The rows lie along a hidden order. The number after each row says roughly how far along it the row is, from 0 to 30. A new part has a new order.
(in the rows, 100 means zero)
[ 98  97 132 128  94  97 111  92 200 100 101  45 102 136 189  68 122]
30
[101  80  93 106  98 107  89 104 159  85  92  85  89 117 182  79 130]
22
[ 99 103  94 108 102  90  95 109  83  93 102  84 105  97 117 101 105]
24
[103  94  90  98  99 107 102 105 120  86  99  71 108  83  96  92 137]
19
[ 97 101  90 133  92 103 118  90 136  96 109  46  92 111 157  83 108]
20
[101  87  97  97  97 109 103 104 115  85  90  72  96  92 109  84 136]
20
[100 103 105 119 100  97  97  99 163  94 108  73 103 125 164  90 112]
23
[ 99 101  89 120  98 100 108  98 137  89 111  69 101 111 143  87 112]
21
[ 97  98  74 105  89 119 138  80  70  94 115  91  83  80  68  75 113]
0
[106  89 120  82 105  99  77 112 112  95  84  94 112  97 112 108 126]
24
[100  96 101 117  98 100 108  99 140  92 106  76 101 106 138  89 122]
18
[ 99  87  72 113  92 116 119  89 150  87 106  88  78 100 125  68 123]
10
[100  83  97 112  96 107  97 106 154  85  93  61  95 129 165  77 116]
27
[ 95 115  70 129  87 115 160  75  98  91 135  45  89  85  62  65 113]
8
[102  76  74 109  94 121 112  88 164  86 104 112  64 100 117  77 130]
2
[ 95 120  90 109  97  97 124  94  68 100 116  77 105  79  63  89 102]
13
[100  97 100 122  99  99 101  98 164  90 107  69 101 124 163  88 114]
23
[101  77  95 108  93 116 109  94 192  90  97  79  78 118 168  65 134]
17
[101 101 101 114 102  94  92 100 136  93 104  82 108 117 145 100 107]
22
[ 95 113  76 127  97 101 132  86 101 104 119  99  90 100  95  98  83]
9
[102  84 109  88 101 102 104 101 115  96  83 118  87  94  85 110 116]
11
[100 110 117 112 100  91 105  98 108 105 103  90 115  87 106 103 103]
18
[ 97 110  99 122  95 100 119  96 145  90 116  42 104 111 129  73 124]
28
[100  84  75 126  90 118 129  83 173  90 108  84  74  98 123  63 126]
5
[ 96 107  80 127  96 103 131  83 109 104 115 114  88 100  95  96  82]
1
[102 101 123 113 103  88  87 102 150 100  95  84 114 112 137 105 107]
25
[ 99 106 102 119 101  93 100 101 137  99 108  83 104 123 168  93  99]
24

[ 95 104  94  95  95  98  97  96  92  97  89 102 106  87 100  96  90  94
  92  94  75  99  94  97 102 102 102  99 101 113  93 117 118  96  99  88
 101  96 100 102 100 102 105 105 104 101 109 109 100 107  99  99 102 132]
21
[ 94 106  94 102 153  77  96 106  99  94  91 100  46  83 101  92  84  94
  74  88 123  84  86 140  90  87  98  90 101 116 102 143 109 103 168  70
 102  94 105 103 128 103  77 112  76 100 106  93 100  69  77  92  75  73]
30
[ 94 107  97  98  93  98  96 100  94  97  94 102 101  77  95 111 103 102
  82  93  80  99 104  99  99 103 105  85  83  98  87 105 109  91 114 101
 118  96 105  98 103 108 103 117 101 100 114  95 101  85 101 110 110 120]
29
[ 93 104  95  90  91  95  96  99  92  96  89 102  96  86 101  88  97  99
  91  86  61 103  98 103 102 102 102 100 104 107  96 113 109  96 101  86
 107  99 107 101 101 105 106 101 103 102 107 111  95  94 107  93 100 129]
20
[105  98  95 101  99 103  98 101  94  98  94  97  98  97  95  88  92  96
 105 108  91  96  92 101 104 101  97 109 108 100 112 113 107 101 100  94
 111  99 102 103  94 100 100 101 101 102  94 107  97 127 103  92  97 110]
19
[ 98 104  96 102  94  97  97 101  99 100  93 103 102  74  99 116 102 101
  87 101  75  97 103 100  93 104 101  89  84 102  89  98 108  94 117 109
 115  95  98 102 100 105 101 118 102 101 112  96  98 119 106 108 112 116]
24
[ 88 104  91  85  90  94  97  85  91  97  76 103 107  82 112  90  83  88
  89  88  45 103  86  97 102 102 103 109 109 136  83 130 133  94  91  73
  81  94  91 108 101 101 115 101 108 102 116 124 100 117 103  89  99 171]
1
[ 95 101  97  97  99  96  99  97  99 100  93 103 106  94 105 100  96  96
  96  94  78 101  97  98  98 101 101 102 100 112  93 109 108  97  98  92
  93  97  97 104 104 101 104 103 102 101 108 106  99 110 101  98 101 123]
15
[ 93 107  92  94  86  94  94 103  94 100  86 108  93  61 100 114 108 107
  75  89  41 103 110 109  89 112 101  81  79  96  85  98  96  91 123 117
 127  94 104 105 104 112 106 122 110 104 114 100  90 108 114 105 117 136]
20
[ 98 102  95  95  97  99  98 101  94  97  94 100  99  91  97  93  94  98
  95  97  81  99  96 100 103 101 100 102 103 101 100 112 108  97  99  89
 111  98 103 102  99 103 103 104 102 102 103 107  97 106 103  96 100 115]
0
[ 95 104  95  96 127  84  98 105  98  97  89 102  63  88 105  90  92  98
  85  90  92  91  93 125  89  98  96  94 104 107 106 127 102 103 144  88
 103  96 104 105 117 103  91 107  92 102 105 100  94 113  93  87  84  96]
29
